[[-0.82  1.26 -0.97 -1.00  0.01  0.18 -0.28 -0.47 -0.50 -0.04  0.47  0.58]
 [ 0.27  0.43 -5.21 -0.95  0.11  0.85  0.06 -0.12  1.11  0.57  1.49 -1.09]
 [-1.00  0.90 -0.97  0.04  0.06  0.18 -0.07 -0.47 -0.50  0.16 -0.03  0.58]
 [-0.10  0.54  1.85 -3.62 -0.23 -0.26 -0.49  0.24 -0.50 -1.06  0.14  0.37]]
->
[[ 0.27  0.43 -5.21 -0.95  0.11  0.85  0.06 -0.12  1.11  0.57  1.49 -1.09]
 [-0.10  0.54  1.85 -3.62 -0.23 -0.26 -0.49  0.24 -0.50 -1.06  0.14  0.37]
 [-1.00  0.90 -0.97  0.04  0.06  0.18 -0.07 -0.47 -0.50  0.16 -0.03  0.58]
 [-0.82  1.26 -0.97 -1.00  0.01  0.18 -0.28 -0.47 -0.50 -0.04  0.47  0.58]]

[[ 0.09  0.01  0.12  0.17  0.37]
 [ 0.45  1.12  0.05  0.92  2.55]
 [ 0.01  0.25  1.31 -0.59 -1.02]
 [ 0.75  2.72  0.91  1.04  3.34]
 [ 0.32 -3.66  1.49 -0.10 -0.15]
 [-0.04  2.96  0.96 -0.49 -0.61]
 [ 0.57  4.29  1.00  0.62  2.56]
 [ 0.74  0.70  2.33  0.31  1.77]
 [ 0.49  2.64  0.01  0.99  2.91]
 [ 0.16  3.99  1.17 -0.30  0.15]
 [ 0.68  0.61  1.62  0.57  2.10]]
->
[[ 0.32 -3.66  1.49 -0.10 -0.15]
 [ 0.09  0.01  0.12  0.17  0.37]
 [ 0.01  0.25  1.31 -0.59 -1.02]
 [ 0.68  0.61  1.62  0.57  2.10]
 [ 0.74  0.70  2.33  0.31  1.77]
 [ 0.45  1.12  0.05  0.92  2.55]
 [ 0.49  2.64  0.01  0.99  2.91]
 [ 0.75  2.72  0.91  1.04  3.34]
 [-0.04  2.96  0.96 -0.49 -0.61]
 [ 0.16  3.99  1.17 -0.30  0.15]
 [ 0.57  4.29  1.00  0.62  2.56]]

[[ 0.25  0.01  1.66 -0.90  0.62 -0.39  3.96 -0.40]
 [-3.91 -3.00 -2.68 -0.44 -0.98  2.95 -0.80 -4.26]
 [ 0.71  0.85  0.53 -2.74  0.92 -0.58 -0.64 -0.58]
 [-1.38  1.50  0.12 -0.14  0.57 -0.82  1.88 -1.37]
 [-3.33  2.68 -1.01  0.75  0.50 -1.27 -0.90 -1.89]
 [-3.45 -1.73 -2.83  2.36  0.83 -2.72  0.43  2.87]]
->
[[-3.91 -3.00 -2.68 -0.44 -0.98  2.95 -0.80 -4.26]
 [-3.45 -1.73 -2.83  2.36  0.83 -2.72  0.43  2.87]
 [ 0.25  0.01  1.66 -0.90  0.62 -0.39  3.96 -0.40]
 [ 0.71  0.85  0.53 -2.74  0.92 -0.58 -0.64 -0.58]
 [-1.38  1.50  0.12 -0.14  0.57 -0.82  1.88 -1.37]
 [-3.33  2.68 -1.01  0.75  0.50 -1.27 -0.90 -1.89]]

[[ 0.61 -0.52 -1.26  2.40 -0.80 -0.80  3.73]
 [-2.31 -0.48  3.02  3.41 -1.79 -0.03 -0.07]
 [ 2.58 -2.65 -0.01 -0.33  2.55 -1.43 -1.10]
 [-1.08  0.25  1.50  2.60  0.47  2.33 -0.71]
 [ 0.99  0.62 -3.32 -2.80 -1.59  5.01 -1.15]
 [ 0.81 -0.97  1.19 -0.14  3.99  1.02 -0.48]
 [-1.29  0.43 -0.60 -4.51  2.26  2.25  0.54]
 [ 0.75 -0.87 -0.97 -0.28  3.83 -1.16  1.50]
 [ 1.53  0.53  1.75 -0.62 -1.02  0.36  2.16]]
->
[[ 2.58 -2.65 -0.01 -0.33  2.55 -1.43 -1.10]
 [ 0.81 -0.97  1.19 -0.14  3.99  1.02 -0.48]
 [ 0.75 -0.87 -0.97 -0.28  3.83 -1.16  1.50]
 [ 0.61 -0.52 -1.26  2.40 -0.80 -0.80  3.73]
 [-2.31 -0.48  3.02  3.41 -1.79 -0.03 -0.07]
 [-1.08  0.25  1.50  2.60  0.47  2.33 -0.71]
 [-1.29  0.43 -0.60 -4.51  2.26  2.25  0.54]
 [ 1.53  0.53  1.75 -0.62 -1.02  0.36  2.16]
 [ 0.99  0.62 -3.32 -2.80 -1.59  5.01 -1.15]]

[[ 3.29 -1.96]
 [-1.97 -1.09]
 [-0.58  1.50]
 [ 4.64  4.36]
 [ 0.92 -1.89]
 [-1.50  0.28]
 [ 0.92  1.38]
 [-4.09 -2.22]
 [ 1.76 -2.35]
 [-2.97  3.59]
 [-0.58  0.98]
 [-0.48 -1.30]]
->
[[ 1.76 -2.35]
 [-4.09 -2.22]
 [ 3.29 -1.96]
 [ 0.92 -1.89]
 [-0.48 -1.30]
 [-1.97 -1.09]
 [-1.50  0.28]
 [-0.58  0.98]
 [ 0.92  1.38]
 [-0.58  1.50]
 [-2.97  3.59]
 [ 4.64  4.36]]

[[-2.71  2.03  1.43 -2.79 -0.27  1.36  0.13 -2.61  1.97  0.07 -2.99 -2.11
  -0.10  2.30 -2.71]
 [ 3.29 -0.63 -0.23  3.81 -0.91 -0.99 -1.16  2.69 -0.67 -0.11  3.29  2.12
  -0.63 -0.94  3.78]
 [-2.03  3.27  2.57 -1.96 -0.61  1.74 -0.88 -1.54  2.99 -0.43 -2.02 -0.68
  -0.75  3.17 -2.24]
 [-3.10  0.70 -0.09 -3.42  0.57  0.49  0.65 -2.35  0.04 -0.02 -3.39 -1.65
   0.37  0.25 -3.16]
 [-2.10 -0.54 -1.10 -1.58  0.68 -1.22  0.98 -1.80 -0.98 -0.36 -1.51 -1.61
   0.77 -0.79 -1.72]
 [ 0.24 -4.15 -2.66  0.22  1.15 -1.81  1.26 -0.04 -3.44  0.08  0.53 -0.67
   0.83 -3.69 -0.02]]
->
[[ 0.24 -4.15 -2.66  0.22  1.15 -1.81  1.26 -0.04 -3.44  0.08  0.53 -0.67
   0.83 -3.69 -0.02]
 [ 3.29 -0.63 -0.23  3.81 -0.91 -0.99 -1.16  2.69 -0.67 -0.11  3.29  2.12
  -0.63 -0.94  3.78]
 [-2.10 -0.54 -1.10 -1.58  0.68 -1.22  0.98 -1.80 -0.98 -0.36 -1.51 -1.61
   0.77 -0.79 -1.72]
 [-3.10  0.70 -0.09 -3.42  0.57  0.49  0.65 -2.35  0.04 -0.02 -3.39 -1.65
   0.37  0.25 -3.16]
 [-2.71  2.03  1.43 -2.79 -0.27  1.36  0.13 -2.61  1.97  0.07 -2.99 -2.11
  -0.10  2.30 -2.71]
 [-2.03  3.27  2.57 -1.96 -0.61  1.74 -0.88 -1.54  2.99 -0.43 -2.02 -0.68
  -0.75  3.17 -2.24]]
